-1.3; 34.3; 14.3; 57.0
2.6; -4.0; 22.3; 74.7
result: -1.3, 74.7

9.1; 37.3; -23.5; 64.0; 38.1 result: 9.1, 38.1

47.3; -64.3; -24.7; 16.0; -14.5; 6.0; -40.4 result: 47.3, -40.4

0.0; 76.4; -72.3; 71.2; 69.9; -3.3 result: 0.0, -3.3

-17.1; 68.7; 20.1; 14.9; 16.0; -0.4; -34.1 result: -17.1, -34.1

-71.7; 37.7; -13.5; 3.9; 38.8; 11.7; 23.6
27.5; 31.9; -4.4; -17.0; -12.6; 2.6; -29.6
-37.5; -28.5; 0.4; 14.6; 14.1; -0.2; 32.7
result: -71.7, 32.7

0.8; -44.1; -77.2; -48.5; 30.8; -48.8
-3.7; -54.6; -66.7; -55.2; 34.7; -65.2
-3.1; -45.6; -77.7; -48.7; 34.0; -53.4
result: 0.8, -53.4

-20.6; 10.9; 58.4; -25.9; 30.1; -77.0 result: -20.6, -77.0

75.7; 12.9; 73.8; 62.6; -32.2; -15.7 result: 75.7, -15.7
---
0.0; -56.5; -62.3; -57.7; -54.5; -54.1
0.1; 4.9; 5.2; -10.8; -1.4; -1.8
-0.3; 59.6; 65.5; 58.7; 56.2; 55.9
=> 58.7

6.9; -28.4; 3.4; 18.7; -53.4
37.4; -12.5; -10.1; 18.4; -67.2
8.0; -23.8; 0.6; -16.5; -37.2
=> 0.6

-51.3; -56.1; -13.1; -41.4
-51.3; -52.3; -13.9; -39.4
-50.4; -51.1; -13.7; -38.6
=> -51.1

-9.9; -10.3; 23.7; -23.1; -35.7
-41.4; 16.5; 9.3; 24.5; 15.6
71.6; -40.1; -6.5; -16.7; 59.6
=> -6.5

28.6; 2.3; -26.6; -31.1; -5.5
27.9; 65.6; -27.9; -18.5; 0.1
-35.0; -13.3; 13.5; 17.1; -5.2
=> 13.5

42.7; -8.1; -12.0; -66.7; 54.3
22.3; -19.9; -24.0; -20.6; 37.6
-30.0; 21.3; 17.9; 0.6; -16.9
=> 17.9

38.6; 1.2; 39.1; 27.0; -33.7; -32.7; 34.1
-20.0; -1.7; -22.1; 64.8; 20.7; 22.2; -39.8
37.1; -1.1; 39.3; -26.3; -37.1; -33.7; 39.3
=> -37.1

-50.9; -76.4; 5.1; -67.0; -29.1
-17.1; -20.7; 58.6; -8.4; 24.6
8.1; -14.8; -38.2; -58.0; -77.6
=> -38.2

50.8; -18.8; -24.7; 7.2
26.9; -21.3; -36.4; 17.0
52.2; 11.6; 59.1; -59.7
=> 11.6

-17.6; 22.2; 18.4; -19.1; -6.6; 5.0
-64.4; 36.9; -25.0; -23.6; 6.1; 4.6
26.8; -23.5; 53.4; 10.4; -4.2; 8.3
=> 10.4
---
[-68.8, -43.0, -18.7, -55.9] -18.7, -68.8
[26.3, -1.4, 55.7, 10.6, 32.7] 55.7, -1.4
[36.1, -49.1, -67.1, -1.4, -52.3, -54.7, -12.5] 36.1, -67.1
[-26.1, 54.1, 44.9, -72.6, 28.4] 54.1, -72.6
[-8.1, -41.0, 59.1, 4.3, 64.9, 71.8, -5.3] 71.8, -41.0
[[-6.0, -67.0, 71.6, 73.6], [20.9, -44.2, 51.8, 77.1], [40.4, -17.5, 24.9, 56.3]] 77.1, -67.0
[-52.0, -62.3, 63.3, 44.6, 41.0] 63.3, -62.3
[[-31.9, -31.3, -36.3, 7.8, -25.3], [-0.2, -11.3, 39.2, 78.5, 10.2], [13.8, -18.2, 63.7, -15.4, 2.2]] 78.5, -36.3
[39.9, -26.9, -71.6, -44.1, -49.5, -17.9, -68.3] 39.9, -71.6
---
array([-0.3, -1.3,  1.0, -0.2,  1.1]) -> -0.2

array([[ -76.189, -171.442,   42.070,   98.220, -188.996,  -54.002,
         -26.206],
       [   8.728,  109.060,  104.765, -100.185,  138.532,   -4.978,
         -43.067],
       [  76.995,   96.160, -184.974,  -14.605,  -39.651, -197.789,
         -42.816]]) -> 98.220

array([[-0.22,  0.15, -0.06, -0.07, -0.22, -0.18, -0.14],
       [-0.08, -0.04, -0.16, -0.10,  0.13, -0.12,  0.14]]) -> -0.07

array([[ 0.29, -1.01,  1.54, -1.49, -0.77],
       [-0.18, -0.13,  1.97, -0.88, -1.08],
       [ 0.23, -0.60,  1.52, -1.14, -0.65]]) -> -1.49

array([-10.631,   0.084, -10.428,  -3.793,   2.571, -18.805,  12.181]) -> -3.793

array([[  53.61,   47.18,   47.61,   69.28,   52.60,   63.12],
       [ -81.84,   83.28, -114.52,  208.41,  125.52, -127.66]]) -> 69.28

array([ 0.83,  1.93, -0.78,  0.40,  1.87,  1.82, -1.34]) -> 0.40
---
-30,1,3,-30,-26,-26,-24
-17,-10,42,-23,-5,-20,-26
-20,-19,-43,-1,-23,1,4
ans = 4

0,1,4,1,5,3,3
7,4,9,6,6,8,0
5,4,6,6,3,3,2
ans = 2

-13,8,-9,6,-3,-28,-2
-10,-25,12,-13,-10,-6,13
-14,-4,-10,-4,-23,9,39
ans = 39

13,37,20,5,-26,21
13,32,20,4,15,7
13,37,0,4,1,21
ans = 21

4,3,4,5,7,3
4,3,3,5,3,2
8,7,3,5,5,4
ans = 4

660,628,622,709
425,254,116,940
403,468,294,755
ans = 755

581,289,785,873
391,916,970,181
612,0,406,996
ans = 996

24,17,27,8,12,24
1,19,29,20,27,3
-21,-11,-31,-1,-7,-18
ans = -18
